Below is a small trained network, with its code and all its weights. Each question gives an input and a class and asks what happens when units are switched off, that is, made to give their printed mean instead of their output.

import numpy as np


def w(rows, s, z=0):
    codes = np.array(rows[::2]) - 128.0
    scale = np.full(codes.shape[1], s)
    scale[-1] = z or s
    return codes * scale


def f(y):
    return y / 2 * (1 + np.tanh(0.7978845608 * (y + 0.044715 * y**3)))


def log_softmax(a):
    a = a - a.max(-1, keepdims=True)
    return a - np.log(np.exp(a).sum(-1, keepdims=True))


def net(x, mask):
    res = np.array(x, float).reshape(1, 6) / 4 @ E
    y = f(res @ A[0][:, :-1].T + A[0][:, -1])
    res = res + np.where(mask, y, B[0][:, -1]) @ B[0][:, :-1]
    return log_softmax(res[-1] @ U[:, :-1].T + U[:, -1])


A, B = {}, {}
E = w([
[210,192,52,111,104,4],'x0',
[120,111,123,122,129,113],'x1',
[148,163,155,122,122,150],'x2',
[63,187,203,243,50,51],'x3',
[192,11,134,167,14,149],'x4',
[133,137,128,135,128,137],'x5',
],0.011)
A[0] = w([
[90,65,142,101,193,230,239],'n1',
[248,156,75,67,223,71,220],'n2',
[142,149,118,65,237,111,170],'n3',
[53,133,111,114,205,94,254],'n4',
[37,92,192,189,50,157,171],'n5',
[217,95,89,86,64,155,124],'n6',
[125,186,103,197,68,28,68],'n7',
[155,108,167,97,176,206,199],'n8',
[130,105,95,103,138,188,163],'n9',
[188,142,4,87,196,115,150],'n10',
[138,55,177,154,78,127,143],'n11',
[162,66,175,177,72,149,147],'n12',
[216,142,159,92,11,36,178],'n13',
[139,130,85,143,144,169,123],'n14',
[205,60,95,92,122,180,101],'n15',
[220,159,34,88,147,119,124],'n16',
[51,146,148,126,140,110,186],'n17',
[161,72,117,109,25,146,184],'n18',
[70,137,166,92,135,109,138],'n19',
[60,188,158,140,169,72,243],'n20',
[149,196,157,154,97,57,148],'n21',
[128,77,117,87,163,187,177],'n22',
],0.012,0.0062)
B[0] = w([
[119,184,44,135,75,172,236],'n1',
[122,88,175,33,119,120,227],'n2',
[94,124,153,76,149,197,198],'n3',
[76,137,144,114,87,145,199],'n4',
[122,78,193,157,149,246,250],'n5',
[229,163,177,198,173,104,183],'n6',
[132,121,37,86,131,192,217],'n7',
[108,125,79,128,94,158,195],'n8',
[165,169,81,84,169,115,173],'n9',
[101,102,171,80,125,102,210],'n10',
[136,63,140,112,148,160,199],'n11',
[154,41,157,103,197,185,207],'n12',
[185,109,84,130,171,105,223],'n13',
[133,153,114,78,132,111,143],'n14',
[214,139,119,158,160,102,191],'n15',
[135,87,183,96,155,124,193],'n16',
[60,140,122,153,115,131,178],'n17',
[210,69,123,155,186,82,203],'n18',
[103,177,138,135,129,137,156],'n19',
[81,169,127,139,71,181,216],'n20',
[106,121,74,120,102,175,200],'n21',
[163,135,56,117,135,134,192],'n22',
],0.011,0.02)
U = w([
[101,170,32,59,93,127,254],'0',
[123,65,205,74,132,142,180],'1',
[188,102,24,133,135,122,111],'2',
[196,124,153,111,154,3,9],'3',
[56,167,171,211,107,135,95],'4',
],0.014,0.0027)

Each question gives the input, the list of numbers given to net, and the class t.
The units are the neurons (one row each of A and B). Each row of codes is followed by its name. A weight is (code - 128) times the scale printed after its matrix; where a second scale follows, it is the last column's (A, B and U).
mask holds one flag per neuron, in row order. A switched-off neuron (its flag False) gives its mean, the last column of its row in B, instead of its output. The means were averaged over made-up inputs and are rounded, as every weight is.
A unit's drop is (log p(t) with every unit on - log p(t) with that unit switched off) / (log p(t) with every unit on - log p(t) with every unit switched off).
The circuit of an input: a set's keep is (log p(t) with only the set's units on - log p(t) with every unit switched off) / (log p(t) with every unit on - log p(t) with every unit switched off). Starting from the 12 units with the biggest drops (on a tie, the unit counted first), units are removed one at a time, each time the one whose removal leaves the highest keep (on an exact tie, the one counted first), for as long as the keep stays at least 0.8.
units of the circuit, in order: the units of the circuit, biggest drop first
k most important neurons: the k neurons with the biggest drops, biggest first
drop of u: that unit's drop, to one decimal
input [2,-3,-4,-3,0,-5], class 1: units of the circuit, in order => n2
input [1,-1,-4,-6,-1,2], class 1: 4 most important neurons => n16; n2; n10; n7
input [7,3,4,7,0,-5], class 0: 2 most important neurons => n18; n20
input [0,8,-5,8,-3,0], class 4: 2 most important neurons => n5; n1
input [7,2,-2,-8,1,-8], class 3: 3 most important neurons => n6; n5; n15
input [7,6,3,-6,0,-8], class 1: 4 most important neurons => n2; n3; n16; n10
input [8,-2,-2,-2,0,-6], class 1: drop of n2 => 0.3
input [-8,-4,3,3,0,1], class 4: 2 most important neurons => n2; n1
input [-5,5,2,0,8,-4], class 2: drop of n15 => 0.2
input [8,-4,0,0,2,6], class 3: drop of n1 => 0.2
input [1,2,5,2,-1,-1], class 0: drop of n6 => 0.1
